What each symbol does to the nodes:
mt η nc
mt ζ sn
mt ω gg
mt α qb
mt γ jl
mt θ gh
cl η hh
cl ζ nc
cl ω dm
cl α dt
cl γ jb
cl θ qt
jl η tm
jl ζ rf
jl ω nc
jl α mt
jl γ gh
jl θ fc
ft η fl
ft ζ gz
ft ω pq
ft α bh
ft γ gm
ft θ nf
gg η cl
gg ζ mt
gg ω dt
gg α qt
gg γ nc
gg θ tm
tj η rh
tj ζ hq
tj ω tq
tj α gd
tj γ tr
tj θ br
qf η ll
qf ζ sz
qf ω qd
qf α bq
qf γ cg
qf θ mz
rp η ql
rp ζ qt
rp ω qp
rp α hh
rp γ dt
rp θ cl
tr η jz
tr ζ zr
tr ω rh
tr α tj
tr γ br
tr θ bg
gm η gl
gm ζ rt
gm ω fl
gm α ft
gm γ nf
gm θ rq
nc η jb
nc ζ jl
nc ω cl
nc α gg
nc γ tm
nc θ qb
rh η bp
rh ζ tr
rh ω lb
rh α tq
rh γ jz
rh θ gd
qb η gg
qb ζ fc
qb ω qt
qb α tm
qb γ mt
qb θ jl
ll η sn
ll ζ cg
ll ω fc
ll α qd
ll γ zb
ll θ bq
sn η jl
sn ζ zb
sn ω mt
sn α fc
sn γ rf
sn θ qd
dt η dm
dt ζ gg
dt ω ql
dt α rp
dt γ cl
dt θ jb
ql η ch
ql ζ dt
ql ω rt
ql α qp
ql γ dm
ql θ hh
gz η gm
gz ζ qp
gz ω ft
gz α rq
gz γ rt
gz θ ch
hh η qp
hh ζ jb
hh ω hl
hh α dm
hh γ rp
hh θ dt
bg η tj
bg ζ pq
bg ω gd
bg α br
bg γ hq
bg θ zr
gl η gt
gl ζ nf
gl ω zr
gl α fl
gl γ bh
gl θ ft
pq η hq
pq ζ ft
pq ω bg
pq α gt
pq γ fl
pq θ gl
zc η mz
zc ζ tq
zc ω cg
zc α sz
zc γ lb
zc θ bp
qp η rt
qp ζ rp
qp ω gz
qp α hl
qp γ ql
qp θ dm
gt η bg
gt ζ bh
gt ω br
gt α zr
gt γ pq
gt θ fl
sd η qf
sd ζ bp
sd ω bq
sd α mz
sd γ sz
sd θ zc
mz η bq
mz ζ lb
mz ω zb
mz α cg
mz γ sd
mz θ sz
tm η qt
tm ζ gh
tm ω jb
tm α nc
tm γ qb
tm θ mt
qd η fc
qd ζ qf
qd ω gh
qd α rf
qd γ ll
qd θ zb
jb η rp
jb ζ tm
jb ω hh
jb α cl
jb γ qt
jb θ gg
fl η zr
fl ζ gm
fl ω hq
fl α pq
fl γ gl
fl θ bh
lb η sd
lb ζ rh
lb ω mz
lb α zc
lb γ bp
lb θ gr
tq η lb
tq ζ tj
tq ω zc
tq α gr
tq γ rh
tq θ jz
rf η gh
rf ζ bq
rf ω jl
rf α sn
rf γ qd
rf θ ll
zb η rf
zb ζ mz
zb ω sn
zb α ll
zb γ bq
zb θ qf
sz η cg
sz ζ gr
sz ω qf
sz α sd
sz γ zc
sz θ lb
cg η zb
cg ζ zc
cg ω ll
cg α qf
cg γ mz
cg θ sd
gd η tq
gd ζ bg
gd ω gr
gd α jz
gd γ tj
gd θ tr
hl η gz
hl ζ hh
hl ω rq
hl α ch
hl γ qp
hl θ ql
hq η tr
hq ζ fl
hq ω tj
hq α bg
hq γ zr
hq θ gt
gr η zc
gr ζ gd
gr ω sz
gr α bp
gr γ tq
gr θ rh
qt η dt
qt ζ qb
qt ω rp
qt α jb
qt γ gg
qt θ nc
ch η rq
ch ζ dm
ch ω nf
ch α rt
ch γ hl
ch θ qp
br η gd
br ζ gt
br ω jz
br α tr
br γ bg
br θ hq
dm η hl
dm ζ cl
dm ω ch
dm α ql
dm γ hh
dm θ rp
rq η ft
rq ζ hl
rq ω bh
rq α nf
rq γ gz
rq θ rt
nf η bh
nf ζ ch
nf ω gl
nf α gm
nf γ rq
nf θ gz
bh η pq
bh ζ rq
bh ω gt
bh α gl
bh γ ft
bh θ gm
bp η sz
bp ζ jz
bp ω sd
bp α lb
bp γ gr
bp θ tq
bq η qd
bq ζ sd
bq ω rf
bq α zb
bq γ qf
bq θ cg
jz η gr
jz ζ br
jz ω bp
jz α rh
jz γ gd
jz θ tj
zr η br
zr ζ gl
zr ω tr
zr α hq
zr γ gt
zr θ pq
fc η mt
fc ζ ll
fc ω qb
fc α gh
fc γ sn
fc θ rf
gh η qb
gh ζ qd
gh ω tm
gh α jl
gh γ fc
gh θ sn
rt η nf
rt ζ ql
rt ω gm
rt α gz
rt γ ch
rt θ hl

In the rows, 62 stands for zero.

The rows follow the links: the fewer symbols apart two nodes are, the more alike their rows tend to be.

Each row is also shifted at random along 5 hidden directions that mean nothing.

Some nodes, each with a row of numbers:
rq [43, 56, 56, 65, 63, 62, 57, 66, 52, 54, 73, 63, 63, 70, 54, 51, 54, 54, 53, 54, 60, 55, 66, 61, 63, 72, 69, 68, 59, 51, 72, 71, 59, 63, 64, 72, 51, 61, 63]
gh [85, 67, 80, 61, 65, 60, 65, 63, 68, 64, 52, 46, 72, 66, 68, 70, 67, 72, 66, 70, 59, 66, 75, 54, 61, 54, 71, 59, 65, 67, 58, 61, 67, 64, 59, 47, 79, 82, 57]
mt [60, 60, 72, 65, 64, 69, 57, 56, 55, 61, 54, 58, 62, 64, 71, 50, 66, 64, 60, 60, 59, 63, 70, 55, 66, 65, 64, 53, 59, 65, 56, 64, 69, 63, 66, 60, 72, 72, 57]
rh [90, 58, 51, 59, 59, 61, 60, 57, 54, 62, 52, 71, 49, 58, 67, 57, 63, 54, 65, 54, 65, 60, 58, 61, 68, 70, 59, 53, 57, 52, 74, 63, 61, 60, 63, 77, 53, 48, 57]
bq [61, 52, 57, 66, 57, 58, 66, 53, 60, 57, 63, 59, 68, 52, 65, 57, 68, 64, 62, 60, 60, 68, 61, 73, 63, 62, 65, 57, 63, 66, 52, 49, 54, 64, 61, 64, 69, 51, 58]
mz [67, 52, 64, 57, 62, 53, 60, 52, 59, 60, 65, 58, 67, 65, 66, 58, 67, 68, 64, 75, 64, 63, 54, 66, 60, 58, 71, 57, 62, 60, 57, 51, 63, 62, 62, 57, 58, 59, 56]
gg [52, 58, 55, 59, 66, 80, 57, 71, 69, 67, 70, 58, 56, 68, 47, 55, 51, 59, 71, 60, 51, 63, 58, 51, 52, 62, 56, 63, 67, 59, 60, 66, 66, 59, 62, 62, 59, 66, 70]
zb [66, 55, 59, 65, 63, 55, 68, 53, 61, 61, 59, 47, 78, 65, 66, 54, 66, 70, 57, 64, 63, 62, 66, 67, 71, 62, 69, 61, 64, 65, 51, 50, 60, 66, 63, 55, 69, 55, 60]
bp [90, 60, 69, 49, 57, 50, 59, 63, 63, 68, 54, 52, 68, 77, 69, 70, 65, 65, 68, 76, 61, 57, 60, 56, 71, 54, 65, 68, 67, 64, 64, 61, 64, 55, 59, 54, 59, 67, 52]
ql [80, 76, 60, 54, 63, 62, 61, 66, 78, 50, 65, 69, 56, 70, 59, 77, 63, 59, 70, 59, 55, 67, 60, 65, 52, 56, 63, 62, 55, 68, 66, 66, 46, 50, 59, 80, 68, 63, 77]
hl [32, 68, 64, 62, 66, 62, 66, 67, 65, 51, 63, 65, 67, 69, 59, 68, 64, 62, 66, 59, 61, 55, 62, 64, 59, 62, 68, 64, 61, 69, 63, 65, 55, 59, 62, 67, 65, 69, 66]
bh [79, 61, 59, 62, 66, 60, 60, 52, 55, 65, 62, 68, 66, 77, 67, 59, 60, 56, 39, 60, 69, 55, 67, 66, 78, 59, 74, 71, 50, 53, 56, 66, 64, 59, 61, 59, 56, 65, 68]
fc [53, 59, 63, 66, 67, 69, 64, 59, 52, 62, 50, 60, 59, 65, 61, 50, 69, 62, 61, 57, 59, 62, 80, 54, 65, 63, 68, 53, 58, 61, 63, 59, 63, 65, 64, 62, 66, 58, 68]
ll [78, 60, 57, 60, 62, 56, 59, 63, 65, 61, 64, 48, 60, 57, 53, 59, 60, 70, 62, 62, 54, 73, 65, 58, 54, 66, 58, 60, 64, 52, 67, 54, 59, 66, 59, 62, 63, 47, 71]
dt [51, 62, 52, 70, 64, 77, 64, 67, 59, 57, 66, 81, 53, 56, 54, 51, 64, 58, 64, 50, 61, 59, 60, 63, 54, 68, 49, 61, 60, 72, 59, 63, 55, 61, 69, 72, 57, 50, 75]
tm [46, 57, 72, 67, 67, 70, 53, 61, 55, 66, 58, 54, 63, 64, 64, 47, 60, 67, 61, 61, 59, 61, 59, 49, 63, 72, 57, 59, 64, 62, 55, 65, 77, 66, 67, 51, 66, 73, 57]
fl [81, 65, 64, 64, 62, 61, 72, 50, 64, 66, 58, 74, 70, 69, 75, 72, 67, 54, 46, 66, 74, 58, 70, 76, 78, 44, 78, 65, 50, 67, 46, 61, 59, 56, 62, 58, 69, 75, 63]
jl [75, 63, 77, 66, 69, 63, 53, 56, 52, 61, 51, 54, 60, 63, 69, 50, 67, 71, 58, 63, 63, 64, 70, 50, 62, 70, 65, 53, 58, 60, 63, 64, 74, 69, 65, 55, 69, 69, 58]
gr [79, 57, 58, 55, 53, 57, 57, 65, 54, 63, 54, 68, 54, 59, 65, 63, 67, 60, 69, 61, 61, 61, 60, 57, 67, 63, 54, 63, 65, 60, 72, 63, 61, 57, 60, 67, 54, 53, 54]

Where do the symbols, taken in turn from left to right, take each start?
Answer with the node's name.
[64, 72, 64, 63, 67, 61, 57, 62, 59, 51, 61, 73, 56, 64, 62, 58, 67, 67, 60, 55, 65, 61, 55, 61, 56, 72, 53, 62, 55, 68, 63, 66, 57, 60, 68, 71, 60, 55, 72]
γ γ θ -> cl
[58, 63, 56, 67, 63, 78, 68, 72, 67, 60, 67, 73, 60, 56, 51, 61, 59, 58, 70, 54, 59, 61, 59, 63, 52, 60, 53, 64, 66, 76, 54, 62, 56, 60, 63, 64, 64, 61, 70]
θ γ ω α -> rp
[52, 75, 65, 58, 63, 60, 59, 71, 72, 51, 68, 66, 56, 61, 54, 75, 61, 65, 71, 59, 57, 65, 58, 61, 46, 63, 57, 65, 61, 66, 72, 68, 52, 57, 59, 70, 64, 63, 71]
α θ α -> qp
[57, 53, 46, 61, 52, 67, 69, 63, 56, 64, 53, 76, 54, 60, 66, 62, 67, 46, 71, 51, 60, 57, 68, 67, 74, 56, 62, 56, 60, 67, 65, 61, 51, 53, 60, 79, 59, 52, 56]
α ζ γ -> tj
[27, 60, 61, 67, 59, 62, 62, 71, 59, 53, 72, 62, 68, 62, 52, 63, 55, 57, 61, 55, 59, 55, 64, 64, 58, 67, 65, 68, 65, 61, 68, 70, 57, 63, 61, 66, 59, 69, 57]
γ γ ζ -> dm
[77, 59, 57, 60, 69, 57, 60, 61, 60, 63, 58, 46, 63, 69, 54, 52, 61, 70, 57, 63, 56, 66, 72, 54, 62, 66, 64, 60, 62, 50, 68, 57, 63, 65, 62, 59, 60, 48, 74]
ω ω θ ζ -> sn
[74, 60, 72, 61, 69, 68, 53, 53, 59, 62, 56, 53, 62, 73, 70, 50, 61, 65, 59, 64, 60, 63, 65, 52, 66, 67, 67, 54, 58, 63, 55, 66, 72, 62, 67, 58, 69, 74, 60]
η γ γ -> tm
[74, 65, 61, 60, 56, 63, 68, 63, 71, 64, 68, 73, 62, 59, 60, 80, 60, 53, 54, 61, 62, 66, 69, 72, 64, 45, 69, 72, 57, 62, 54, 65, 56, 54, 53, 59, 65, 70, 66]
ω ω θ -> bg
[60, 67, 63, 56, 68, 57, 62, 69, 69, 53, 72, 52, 72, 83, 55, 68, 52, 59, 64, 67, 59, 53, 66, 62, 59, 59, 80, 66, 63, 57, 71, 70, 57, 58, 61, 67, 60, 76, 64]
θ ζ γ -> rp
[66, 59, 63, 64, 71, 73, 61, 62, 64, 67, 63, 57, 69, 74, 57, 51, 57, 66, 62, 63, 61, 54, 54, 53, 61, 65, 61, 63, 65, 65, 53, 63, 72, 64, 66, 50, 60, 72, 67]
ζ α ω α -> cl
[33, 51, 61, 56, 55, 59, 63, 61, 51, 65, 53, 66, 67, 72, 69, 58, 71, 62, 66, 67, 64, 51, 65, 59, 76, 55, 61, 65, 65, 71, 58, 56, 62, 54, 62, 57, 58, 58, 53]
γ η α ω -> bq
[51, 56, 53, 63, 68, 69, 68, 59, 57, 62, 50, 59, 61, 72, 60, 52, 67, 59, 60, 56, 57, 62, 83, 58, 70, 57, 72, 54, 56, 61, 60, 58, 57, 62, 64, 67, 67, 54, 74]
ω ω ω η -> dm
[52, 50, 60, 62, 61, 56, 59, 51, 53, 57, 66, 62, 61, 55, 64, 50, 67, 68, 61, 68, 65, 64, 55, 67, 60, 65, 64, 56, 62, 59, 57, 50, 61, 66, 65, 61, 57, 50, 56]
η η η ζ -> qd
[52, 58, 56, 66, 51, 65, 57, 66, 56, 56, 72, 75, 56, 46, 56, 66, 58, 53, 54, 45, 57, 66, 62, 67, 59, 67, 57, 71, 59, 54, 66, 69, 56, 60, 55, 71, 59, 58, 61]
η θ γ -> gm
[52, 68, 68, 73, 62, 67, 69, 63, 59, 55, 58, 75, 70, 54, 65, 61, 71, 68, 61, 53, 67, 57, 56, 66, 61, 67, 51, 65, 63, 85, 48, 60, 58, 65, 67, 57, 70, 63, 63]
ζ ζ γ θ -> gh
[59, 58, 59, 67, 55, 62, 59, 58, 56, 53, 69, 72, 64, 55, 63, 62, 60, 53, 51, 46, 61, 61, 62, 70, 65, 69, 67, 65, 55, 56, 63, 69, 56, 60, 59, 72, 63, 64, 58]
η η γ -> fl
